[ 70  29  11  42   7 -33 -19 -31  17  20   3  18  18 -28  16 -48 -10 -10
  26  38  14 -19 -28   7 -13  13  12  13  55  30  54   6  32 -19  13 -11
  11  33 -26  19  13 -23 -23] | 5
[-13 -29   8  -9 -15  16  49  38  21  13 -15  -8 -12   8 -12  33   8   1
 -14 -62  10   3  37  -1  22  48  10 -12  -2 -12 -33   8 -36 -15  21  -4
  -4 -30  -8  15 -10  25   4] | 0
[ -2 -18  16  -2  26  27 -23  -3 -15   6 -34  -1 -19 -11  42  35  -9  25
 -12 -34   3   0  26 -19 -13  10   1   8 -36 -25  18  72 -28  18 -33  27
  35  32 -34 -20 -69  21  -1] | 2
[ 28   2  19  15  12   5  -2  19   0 -18 -45   7 -13 -19  22  11  -2  29
  10   2 -18 -16  12 -28 -15  -5   5  -1 -14  -7   0  51   0  -8 -12 -11
  -9   1   5   9 -23  15   1] | 2
[-18  33  12  18 -14  -3   4 -31  14   1  31  19  17  -2  -8 -16  -1  -2
  10  42 -32   0  -5  -2 -15 -26  36 -32  16  25  32 -31 -17   7 -14  -1
  40 -26  -8  11  39 -22  11] | 3
[ 24  -3   0   1   1 -17  22  23  16   8  15 -19   5 -15 -23   2  -7 -13
   9  -9  20 -10  -1  25  24   5   6  -6  27  12 -39 -20   0 -19  10 -27
 -17  28   8  -4 -14  16  -3] | 4
[  2   2   1  -3   5  -8   0  25   8  -1   3   6  12 -22 -11   3   2  -6
 -13 -13  -7   3 -21  47   8  -4 -20   1  10   6 -14  37  -7 -16  13 -31
 -40  39  -4 -15 -60  -5   9] | 4
[ 27 -13  30  28  11   3  29   0  22   4 -45  -4  19   2   6  15  -7  -2
  -3 -26  15 -32  25 -19 -32  34  17  -5  -2 -12  29  26   1 -37  15 -13
  33 -15 -45  27 -19   6  -3] | 1
[ 54  22  41  34 -14 -13  -3 -32  12  -2 -42  22  -2  -4  10  -7 -17  -5
  32  24   4 -26  -9 -57 -23 -25  34  14   7   2  30  -1  26 -38  12 -26
  26 -19   5  18  59  14 -12] | 2
[-46 -29  15 -15  36  33 -31   6 -26 -16 -42 -10 -25  10  29  51  -3  50
 -33 -35  -9  14  32   3 -19 -21  12  -8 -73 -45  19  80 -29  50 -51  50
  41 -10 -30 -25 -53 -10  25] | 3
[  9  -6 -10   4  -5 -14  18  16  19  -7  -7  -6  -4  -9 -31   1  -2  10
  -4   3  -2  -7   1  12  -3  18   5  -7  14  -9 -16 -13  13 -11  13 -17
 -25  -6  17  10  -7  -7   3] | 6
[  6  -4  21  15   6   5  33   9   8  21 -32   6  18   5  44  25 -12  20
  -2 -45  -1 -22  29 -24 -24  49  16   0  20   5  37  34 -29  -5 -30  18
  43   2 -75  34 -48   3   6] | 0
[ 35  -4  14  30  20 -20  15  20  18   3 -29   5   9  -6  30  15 -16  20
  13 -15  -1 -41  -3 -18 -31  33  16  -3  42   8  31  47   9 -35 -21  -7
  12  30 -30  13 -50   0   0] | 3
[ 44 -23   9   2  14 -15  23  66  28 -13 -47 -10  -2   3 -19  15   0  11
 -16 -56  36 -22   5  -2  13  42  -4   0  24 -35 -47  40   7 -50  44 -20
 -44   1   5   0 -29  29 -14] | 7
[  7   0   3   9  -9 -14 -11 -17  23  -1   9  -8   1  -9  -7   7 -24  -6
  12  -2  18  -3  -7  -3   1  11  23   2  22  -3  12  -6  14 -25  -7  -3
  10  20   5 -25 -11  16  -8] | 3
[ 27  27  13  10 -14   8  16   4   9 -13   8   3 -14  -2 -35 -35  28  -8
  17  57 -13 -16  -9  -7   8 -33  12 -25   1  10 -24 -27  -6 -15  10 -18
 -16 -33  38  31  51   8 -11] | 2
[-25 -10 -15 -20  21   8 -24  27 -12 -21   2 -15   8  11  13  13   5  37
 -22 -11 -17  22 -18  27  -4  15 -31 -18 -30 -17  -7  64 -33  52 -35  24
  -7  30   0 -45 -63  -8  26] | 7
[ 28  16 -13   2 -33 -30  12   8  24 -17   5   9   6 -13 -48 -35   0 -14
  18  38   2  -9 -33  22  14 -14  -9   9  27  10 -14 -15  42 -43  54 -37
 -70   4  46   5  14 -23 -16] | 6
[-27   5  17   7 -22   8  40 -20  11  33  20  -4   9 -10  23  41 -26 -24
   5 -42  -7  -5  40 -15 -10  23  47 -16   1  17  -1 -20 -81  21 -25  -4
  69  -2 -59  21  -3   8  14] | 4
[  1  12  -9  -5  43   5  -1  34 -16 -16   7 -14 -18  -2  14   3  10  28
   4  16 -28   0  -7  40 -16  -6 -19 -11 -14  10 -22  39 -20  26 -29   1
 -30  39   9  -7 -55 -13  21] | 4
[-16   1  23 -23   1  26  10  42  10 -22   4 -14 -19  -7 -44   0  43 -21
 -16  -9 -12  15  35  28  17 -35   8 -38 -48 -20 -69  -4 -32 -16  43 -28
 -39 -54  31  -5  21  -7   3] | 4
[-27  22  21 -21  24  32  -2 -12  -8  -2 -16  -4  -8  22  13   3  13  28
 -20  24 -10   3  32   7 -29  -5  -2 -23 -39 -19  38   7 -29  36 -56  28
  54 -21 -26   7   0  -1  16] | 0
[-26  30 -32  -9 -26  12 -11 -37 -22  -9  51 -33   5 -21 -14 -21  10  -4
  11  54 -33  35  -9  26  -2 -23 -11  -9 -37  17 -14 -68   4  31   2  -3
 -16   6  35  -1  33 -30 -15] | 1
[ 16 -29   7 -12  20   6 -11  36   2   1  15 -30 -17 -33 -29  -4  28 -28
 -11 -30  30  18   6  41  32 -18   1  -5  -5 -14 -63 -18   6 -33  55 -24
 -57   3  21 -15  -5   2 -27] | 4
[ 38   0   5  -8  -2 -25 -15   0   7  -9  -5 -14 -10 -28 -20 -33   6 -10
   6  35  19  -1  -1  11   6  -4  -3   2 -13 -13  -7   0  38  -6   2  -6
 -17  -1  34 -15  27   7 -19] | 5
[ -2 -54   0  -6   3  17  -3  24   5  21  -3 -22 -19 -35   6  20  15  -8
 -33 -66  30   9  43   6  24  46   9   4 -16 -28 -28  21 -21  -5  25   7
   3   6 -13 -29 -38  15 -24] | 5
[-46 -14 -52 -44 -48  -4   8  19 -26  -2  48 -44 -14  -1 -33  22   7  -3
 -25 -32 -13  50  -2  30  53  13 -12  -3 -22 -10 -90 -55 -31  28  13   6
 -48   7  54 -34   8  -2  -4] | 7
[-13   6  10 -21   3  17 -40 -24  24 -30 -27  -2 -27 -34  -1   8  -5  15
   4   9  19  24  42 -17   0 -47  21  -2 -52 -53  -2 -21   0 -17  11 -13
  23 -42  26 -37  49  15  -7] | 6
[-15  38  28  17 -11   6 -19  -6  -6 -16 -37  10 -32  11  35   7  -3  26
  20   5 -22  -4  37 -27 -30 -15  36 -14 -51 -18   0  15 -22  30 -29   5
  33 -39 -12  21  29   1  15] | 8
[ 25  22 -20  -1  -8 -42 -11 -19  -9   0  38  -6   5 -27   1 -19 -34  -7
  27  56 -19   3 -51  39  -3 -19  -6  17  28  37   0 -30  30  12 -22 -21
 -46  65  29  -6  -9 -24  11] | 4
[-45   4   9 -15 -40  22 -18 -22 -27 -11   9  -1  -9 -14   0  17   0  16
 -12   6 -41  43   9 -17   6 -35  13  -8 -66 -11 -10   5 -30  45 -37  17
  19 -18  11 -19  10   4   8] | 2
[ 40  27  35  22  56  20  -1 -19  41  -9 -22 -17   2  13 -23 -25  11   7
   1  48  34 -30  32  12 -29   8  23 -40   3 -21  40 -10   6 -34 -24   4
  68 -21 -38  17   4  25  -3] | 1
[ -8 -31   9 -11  37   7 -45 -20  13  -6 -26 -28 -26 -25  27  36 -26  21
 -10 -33  34   6  33  -6 -12  -1  22   4 -18 -44  27  46   6  -3 -34  28
  31  19 -28 -41 -46  26  -8] | 3
[  1  45   7  -4  20  -6 -29 -20 -17 -13   2  -4  -3 -22  13  -6 -18  11
  22  64 -21  -1  -5  19 -33 -33 -10  -6 -29  -2  13  -4  14  31 -28 -12
  -6  18  19  -3   6 -22  19] | 4
[ 30   9 -14  21 -36 -25   6 -20  21  12  15 -18  36  -7  -3   1 -40 -16
  17 -34  15  17 -23   5  20  47   9  22  33  16   2 -26  21 -43  21 -14
   7  64 -19 -14 -32  13 -31] | 1
[-22  -4 -17 -25 -23 -22 -26   5   2 -13  23 -19  -8  -6 -15 -17  -6 -12
  -8  -2  19  21  -4  39  38   8 -12  -6 -12 -10 -33  -4   6  27  -5   0
 -33  34  31 -35 -32  21 -10] | 8
[ 13  25 -11  -5  21 -30 -33  10 -39 -15 -11  -9  -4 -25  45   5 -22  27
  28  41 -38  -8 -39  24 -41 -21 -37  23 -25  14  16  61  31  30 -59  -5
 -54  72  13 -13 -66 -38  28] | 4
[-25  43  37  10   0  20  14 -34   8  21  27   8   3  -9 -14   0  21 -28
   3  10   1   2  59  -6 -17 -31  53 -35 -16   5  -3 -47 -57   4   9  -3
  63 -70 -46  33  57 -10   5] | 4
[ 33  12  51  39 -11   6  53 -15  18  40  -7  35  24  20   1   5   6 -24
  -7 -11  17 -45  15 -50 -20  31  55 -11  37  27  32 -26 -41 -23 -10  -9
  76 -18 -50  50  15  13  -4] | 2
[ -9  -2  11  -4 -29   6  11 -13   4  -5   1  -9  -7   4  -9  14 -14  17
  -8  11   4   7  22 -20  -7  -3  28 -10 -14 -22 -12 -34 -22   9  -2  -4
  19 -36   4   0  62   1  -2] | 7
[ 40 -28   8  -1  31 -16 -28  47  20 -21 -45 -22 -36   8  -5   0  -2  18
   5 -23  54 -20  14  24  15  23 -14   5 -10 -45 -36  66  38 -20   5  -5
 -33  31  20 -36 -57  46 -11] | 8
[  6  -7  -2 -13  -1   0 -10  -2 -14   6  18  -4  -1  -1  -5  -4   0 -10
 -18   3   0  16 -16  19  19  17  -9  -6  -1   3  -4   5 -16   8 -12   0
  -8  39  21 -10 -25   5 -13] | 2
[ 29  12  23  12  -8  11  10 -24  14  13  31   3   0  15 -39 -34  22 -22
   4  46  20 -15  -5  -5   9 -14  22 -24  16  10   0 -50 -11 -16  -4  -6
  39 -14  10   7  45  19 -14] | 2
[ 43  23  11   3   8 -14 -19   2  -2 -21   2  -3  -9 -11 -21 -56  37  -6
   2  76   4 -10 -28  18 -12 -18 -12  -8  -7   2   5 -13  44  -9  -1 -21
 -44 -12  56  -4  47 -23 -11] | 5
[ -10  -73    6   -4  -24    2    9   28    1   23  -13  -17  -11  -21
   26   55  -31    2  -40 -110   30   16   34  -25   21   63   31   39
  -22  -23  -21   14  -15   17  -16    6   19   41  -21  -41  -46   33
  -18] | 5
[ 31  10 -19  -7 -17 -12 -17  -5   8 -23  33 -35   0  -8 -41 -39  -4 -17
  25  62   9   8 -26  31  16 -15 -15   0 -14  -4 -27 -56  50 -22  24 -25
 -49  20  67 -14  37  -7 -28] | 1
[ 46 -13 -23  -7  14 -19 -11  -6  32  14  40 -46  26 -21 -39 -37  -6 -40
   1  16  65  -9 -24  49  46  23 -12   3  45  10  -4 -49  43 -37  25  -7
 -19  75   9 -22 -43  17 -43] | 1
[-31  20 -12   1 -52  -4  26  -3  -7   2   5   3  17  -5  -8   6   3  -8
  -7 -21 -34  18 -10  -3  15   4  15  -2   1  18 -13 -37 -22  -4  26 -11
 -10  -5   6  12   2 -35  -1] | 6
[-19  -8 -42 -14 -43 -26  -7  13 -31   1  33 -23   8 -30 -12  -5   1   1
   2   4 -13  22 -27  20  32 -12 -25   8   3  13 -43 -30  11  22  39  -8
 -80   7  45   0  17 -41  -7] | 7
[ 10  18 -19  23 -38 -14  14   3 -33  -3  -9 -14  21 -27  26  -4  -4   7
  23   0 -51   4 -14  -1 -17   8 -10  13 -15  32  -2  -4   7  -5  31 -13
 -45  12  -2  53 -14 -61 -13] | 1
[-17  33  10   7   9  10 -32 -25 -15  -2  16 -11  -9 -28  24   7   1  -2
  17  25 -15  11  14   5 -21 -35  18  -4 -23   1   3 -13 -14  13 -20  -6
   1 -11 -11  -5   9 -23   8] | 4
[-26  46  14   4 -49 -10 -16 -15  -5 -31 -23   9  -2   7   1  25 -23  28
  16  -4 -32  41  11 -46  -7 -24  33   0 -46 -26 -20  -3  -5   9   7  -5
  -3 -63  24 -11  77  -7  17] | 7
[ -8   1   5   6 -13  11  20  23  -6   1 -35   5  30  15  20  21  -1  25
  -1 -42 -12  -1  -2  10   1  36 -30   3  -6  -2  12  62 -11  -5 -10   6
   4  17 -40  -5 -70  -2  12] | 0
[-57 -22   2 -12 -17  16  -6  16 -42   5  -9 -10 -16   5  36  31  10  25
 -25 -20 -29   9  22  15 -12  18  -8 -13 -66 -14 -10  50 -38  72 -38  27
   8  13 -14 -11 -61 -22  23] | 8
[ 16   0  -9  10   0  -1   5 -11   4  12  19 -28  19 -17  -8 -18   6 -16
   8   9  16  -6  -4  20   2  20  -4 -11   3  10   6 -24   2 -10  17   3
   4  21 -14  20 -21 -13 -19] | 1
[ -2  17  -5   3 -31 -10  -2 -25  11   3   0   0  -1  -2 -12   7 -36  -1
  11  10  -2   4   0  -3  -6  10  20   9  -6  -1   9 -50   4   8  -1  -9
  23  17  14  -4  14 -12   7] | 6
[ 37 -35  26  -4  58  10  20  60  26  -6 -38 -21 -19 -16 -18  13  19   5
 -23 -22  30 -33  24  30   6   7   1 -21   6 -31 -37  46   2 -39  21 -19
 -27   6  -9   0 -54  23   0] | 4
[ 32  -2  14  16 -11 -26 -12  24  -2 -11 -23  -1 -16   1   4 -14   1  16
   9  24   1 -17  -6  14 -10   1   2   8  -3  -2 -10  23  32  -3  -2 -21
 -35  14  21   1 -12  -7  -5] | 8
[  1 -14 -21 -28  -3 -15 -33  16  12 -34  -7 -13 -18 -21 -23  -5 -18   6
   5  -4   7  32 -19  33  20  -7 -23  11 -29 -25 -24  19  34  -2  16  -7
 -59  36  53 -48 -32   3  -1] | 6
[ -2  -2  34  -2  15  13  -4  -5  16   0 -28  -7 -24 -12  10  43 -26   3
  -4 -35  18   1  48  -9 -19   4  35   1 -33 -32  -8  10 -30  -8 -21  -9
  40  -6 -25 -17 -11  30  14] | 4
[ 33  -1  10  23 -21  -7  22  13  10   4 -31  13   6 -38  -8  -7  15   1
  12   0  -3 -17  -1  -7 -11  -4   5   6  15   6  -3  -2  24 -47  68 -32
 -45 -19   1  36   6 -43 -16] | 6
[  7 -43   2 -10 -16  17   3  12  -2  25  28 -27  -7 -19 -12   6  20 -34
 -23 -46  24  10  10  -6  33  28  11  -4  -2  -2 -40 -26 -31 -10  23   4
  -7  23   7  -9 -33  16 -32] | 2
[  6   5   0   6 -20 -15  -3  12  16  -4  -6   3  12   0  -7  15 -20  11
  -5 -20  -1  11  -8  -5  10  16  13   3  10 -12 -13   3 -15  -6  17 -11
   0   1   4 -16   5   5   5] | 7
[ 39   0 -26  19 -38 -41   7  21  14   1  18 -22 -10   0 -14 -27 -16 -10
  35   6  15 -18 -29  27  34  36  -3   8  45  23 -47 -24  24  -9  28 -20
 -51  53  35   3 -27   9 -19] | 8
[-15   0   2   3   8  23  28  10   1  17   0  -3  10   8  20  24  11  32
  -7 -12  -6  -6  27   6 -12  41  -4 -15   1  -2  11  20 -40  19 -45  20
  38  -5 -44  11 -41   5  16] | 0
[  6  42   2  -1 -44  -6 -12 -13  20 -39  17  17 -14   5 -57 -43   5  -2
  24  64  -8  23 -14  -3  14 -66  21   3 -14  -2 -25 -72  41 -27  52 -41
 -49 -49  81  -6 114 -24 -15] | 6
[ -6  27 -14   9 -34 -25 -32 -25 -23 -11  21  -2 -10   5  10 -30 -11  18
  21  65 -27   1 -30  23 -11 -28  -3   4 -11  19   4 -26  25  51 -38  -3
 -20  22  26   1  15 -28  12] | 8
[-47 -13  20 -25  17  33 -46 -33  16 -26  -3 -15 -36   2   1  32 -13  19
 -12 -13  17  35  34  -9 -10 -22  33 -20 -65 -60   7  15 -18  14 -45  32
  53 -25   6 -67   7  39  14] | 3
[-23   7   8  -6   0  26  -2   5   2 -12   5 -20 -26 -21 -15  -5  28  11
 -15  25  -9   4  52  -3  -1 -11  27 -29 -49 -28 -25 -20 -26  37 -26   9
  26 -64   9   1  46   9  -1] | 5
[ 25  47  32  58 -57 -19  21   2   8  -8 -24  34  19  10   9 -28   4   7
  36  37 -36 -27 -17  -7 -17  -3  21 -11  23  34  14  22   0 -18  30 -37
 -17 -31 -14  51  24 -38   1] | 8
[ 49 -17  20  21 -18 -16  42  42   6   5   6   4   8 -17 -47 -20  24 -26
   4  20   0 -25 -14  34   9 -10   3  -4  26  24 -46 -25  12 -47  78 -57
 -71 -20  34  34  20 -36  -7] | 4
[-17  20   3   1   0  22  18  10   2  -4 -14  -6   3  19  16  16  17  25
  -2 -12  -6  -2  20  -3  -3  20   1 -12  -6  -5   3  10 -34   9 -30   8
  15 -27 -23  16 -13   1  12] | 0
[-28  25  14  -4  -7  11   4 -29  -8  17  10   4  -4 -17  13  30 -15   8
  -3  12 -23   9  24   4 -20 -21  27  -8 -30  -2   7 -13 -55  38 -29  -3
  57  -6 -25   8  14 -10  22] | 4
[ 31 -17 -29  -1 -13 -28  33  59  -2   5  31 -31  10  10 -43 -15  16  -5
  -7  -1   5  -3 -43  28  43  32 -12 -10  46  16 -68 -29  22  -6  40  -8
 -80  26  44   8  -5 -19 -15] | 7
[  8 -28 -21   8 -13 -18   4   3  16  13  27 -21  -3 -19  -2  12 -25  -2
  10 -23  14  -8 -12   6  10  32  11   7  39   6 -13 -12  11 -17  -3  -1
 -13  48   3 -17 -39  13 -15] | 3
[  0  -3  22   4 -26  18  32  -9  27  14   9   7   7  21 -29  -2  12  -7
  -4   0  13  -1  21   0   2  11  15 -17   7   3   4 -37 -18 -16  13 -14
  24 -41 -10  10  44   7   2] | 0
